Below are the code and all the weights of a small trained network. Each question names an input and a class and asks about switching units off, where a switched-off unit gives its printed mean instead of its output.

import numpy as np


def w(rows, s, z=0):
    codes = np.array(rows[::2]) - 128.0
    scale = np.full(codes.shape[1], s)
    scale[-1] = z or s
    return codes * scale


def norm(h):
    return h / np.sqrt((h * h).mean(-1, keepdims=True) + 1e-5)


def f(y):
    return np.maximum(y, 0)


def log_softmax(a):
    a = a - a.max(-1, keepdims=True)
    return a - np.log(np.exp(a).sum(-1, keepdims=True))


def net(x, mask):
    res = np.array(x, float).reshape(1, 4) / 4 @ E
    u = 0
    for l in range(4):
        y = f(norm(res) @ A[l][:, :-1].T + A[l][:, -1])
        res = res + np.where(mask[u : u + 6], y, B[l][:, -1]) @ B[l][:, :-1]
        u += 6
    return log_softmax(norm(res)[-1] @ U[:, :-1].T + U[:, -1])


A, B = {}, {}
E = w([
[170,139,108,174,154,84,214,252,154],'x0',
[103,156,172,202,195,176,192,91,143],'x1',
[35,184,117,169,116,142,63,108,169],'x2',
[153,121,94,191,205,60,98,61,174],'x3',
],0.0037)
A[0] = w([
[129,115,123,175,207,119,161,69,142,43],'L0N1',
[90,165,157,216,85,189,124,55,128,2],'L0N2',
[93,111,93,161,136,75,119,105,140,34],'L0N3',
[153,82,139,74,107,166,202,169,85,137],'L0N4',
[216,85,111,142,166,151,120,97,140,63],'L0N5',
[155,127,162,128,134,99,253,153,132,101],'L0N6',
],0.0053,0.0012)
B[0] = w([
[140,92,111,181,78,157,212,106,201,236],'L0N1',
[116,108,177,70,207,174,184,168,69,244],'L0N2',
[175,200,202,170,145,128,148,184,164,181],'L0N3',
[151,135,248,204,158,175,111,179,1,249],'L0N4',
[74,173,149,127,41,108,109,174,154,205],'L0N5',
[185,139,109,172,118,186,153,217,48,254],'L0N6',
],0.0041,0.0033)
A[1] = w([
[72,180,109,102,149,185,142,195,125,73],'L1N1',
[165,99,143,124,85,190,96,2,91,93],'L1N2',
[117,109,130,170,216,121,190,80,142,133],'L1N3',
[130,122,111,123,131,139,96,163,143,104],'L1N4',
[117,184,123,166,168,129,122,188,156,194],'L1N5',
[142,108,109,71,107,116,57,113,154,5],'L1N6',
],0.0054,0.0022)
B[1] = w([
[96,48,162,143,98,57,14,171,200,205],'L1N1',
[62,223,43,47,21,9,185,130,198,240],'L1N2',
[159,53,85,3,98,225,212,144,140,238],'L1N3',
[114,178,95,176,108,101,138,103,71,149],'L1N4',
[197,103,84,133,104,86,56,159,72,252],'L1N5',
[206,165,83,71,115,42,193,73,33,173],'L1N6',
],0.0033,0.0035)
A[2] = w([
[178,95,84,187,118,63,68,164,234,108],'L2N1',
[108,130,102,128,158,128,181,110,214,137],'L2N2',
[30,142,181,78,170,189,92,103,67,147],'L2N3',
[97,171,245,67,113,118,139,128,30,73],'L2N4',
[146,150,106,127,221,77,108,32,102,111],'L2N5',
[87,167,87,161,254,182,140,36,195,4],'L2N6',
],0.0044,0.0021)
B[2] = w([
[81,159,124,120,124,254,135,69,185,235],'L2N1',
[114,73,132,95,75,173,213,119,116,204],'L2N2',
[169,129,206,88,139,102,115,87,224,240],'L2N3',
[152,180,139,187,208,97,111,102,154,252],'L2N4',
[109,65,140,196,164,177,150,158,153,158],'L2N5',
[176,84,133,135,143,122,187,196,55,193],'L2N6',
],0.0058,0.0029)
A[3] = w([
[234,156,15,155,62,109,58,50,204,66],'L3N1',
[139,140,177,44,77,94,124,224,62,170],'L3N2',
[32,109,145,197,101,147,67,216,111,1],'L3N3',
[226,141,137,140,155,117,192,230,83,89],'L3N4',
[169,109,180,223,172,177,222,228,2,169],'L3N5',
[111,142,185,90,110,90,105,96,101,107],'L3N6',
],0.0041,0.0011)
B[3] = w([
[78,101,126,111,145,99,155,164,2,181],'L3N1',
[151,108,105,161,154,120,156,103,217,182],'L3N2',
[103,171,87,203,158,175,121,88,131,151],'L3N3',
[195,81,163,138,134,111,140,161,156,211],'L3N4',
[222,61,33,163,104,63,110,198,146,254],'L3N5',
[143,165,155,148,121,121,134,118,173,153],'L3N6',
],0.006,0.007)
U = w([
[50,188,85,195,126,181,63,148,124,66],'0',
[216,89,109,180,132,129,154,209,143,195],'1',
[124,197,251,103,141,128,76,83,194,141],'2',
[78,127,112,110,156,118,101,150,23,4],'3',
[85,107,122,92,117,199,205,71,163,123],'4',
[88,180,93,68,80,36,110,71,92,120],'5',
],0.011,0.0035)

Each question gives the input, the list of numbers given to net, and the class t.
The units are the neurons (one row each of A and B). Each row of codes is followed by its name. A weight is (code - 128) times the scale printed after its matrix; where a second scale follows, it is the last column's (A, B and U).
mask holds one flag per neuron, layer by layer. A switched-off neuron (its flag False) gives its mean, the last column of its row in B, instead of its output. The means were averaged over made-up inputs and are rounded, as every weight is.
A unit's drop is (log p(t) with every unit on - log p(t) with that unit switched off) / (log p(t) with every unit on - log p(t) with every unit switched off).
The circuit of an input: a set's keep is (log p(t) with only the set's units on - log p(t) with every unit switched off) / (log p(t) with every unit on - log p(t) with every unit switched off). Starting from the 12 units with the biggest drops (on a tie, the unit counted first), units are removed one at a time, each time the one whose removal leaves the highest keep (on an exact tie, the one counted first), for as long as the keep stays at least 0.8.
units of the circuit, in order: the units of the circuit, biggest drop first
most important unit: the unit with the biggest drop
k most important neurons: the k neurons with the biggest drops, biggest first
top k neurons in layer l: the k neurons of layer l with the biggest drops, biggest first
drop when u is switched off: that unit's drop, to one decimal
input [5,2,7,3], class 4: most important unit -> L2N1
input [3,-3,2,7], class 4: units of the circuit, in order -> L2N1, L3N5
input [-8,2,-7,6], class 5: 2 most important neurons -> L1N2, L0N5
input [3,-5,4,-5], class 0: 3 most important neurons -> L1N1, L0N6, L3N3
input [0,5,4,-1], class 4: 2 most important neurons -> L1N3, L2N3
input [-4,-6,7,7], class 0: units of the circuit, in order -> L2N1, L3N4
input [-8,-6,2,-7], class 5: units of the circuit, in order -> L1N2, L0N6
input [-3,-5,1,5], class 3: 2 most important neurons -> L3N1, L2N5
input [6,1,6,6], class 4: units of the circuit, in order -> L2N1, L0N4, L3N5
input [1,5,8,-5], class 2: 2 most important neurons -> L2N3, L0N2
input [-1,-7,3,1], class 3: 2 most important neurons -> L3N1, L1N2
input [0,4,3,-6], class 2: 2 most important neurons -> L2N3, L0N6
input [6,3,8,3], class 4: 3 most important neurons -> L2N1, L0N4, L1N5
input [-5,3,0,4], class 4: most important unit -> L1N3
input [8,-1,6,0], class 0: 3 most important neurons -> L2N1, L0N4, L1N1
input [-2,7,3,-3], class 4: 3 most important neurons -> L2N3, L0N4, L1N3
input [2,-6,5,4], class 3: 2 most important neurons -> L3N1, L1N5
input [-2,-5,-3,7], class 3: 2 most important neurons -> L3N1, L1N6
input [4,-4,1,7], class 0: top 2 neurons in layer 3 -> L3N5, L3N4
input [-3,2,3,3], class 4: most important unit -> L1N3
input [-5,-8,1,-6], class 5: 3 most important neurons -> L0N2, L1N2, L1N6
input [-6,-2,1,-4], class 2: top 2 neurons in layer 3 -> L3N5, L3N6
input [6,-8,6,0], class 0: 2 most important neurons -> L2N1, L3N5
input [-7,8,1,6], class 4: top 3 neurons in layer 1 -> L1N3, L1N2, L1N5
input [-4,-7,-4,-5], class 2: top 2 neurons in layer 0 -> L0N6, L0N4
input [-8,-5,0,7], class 5: drop when L1N2 is switched off -> 0.2
input [-8,2,-3,3], class 4: units of the circuit, in order -> L3N5
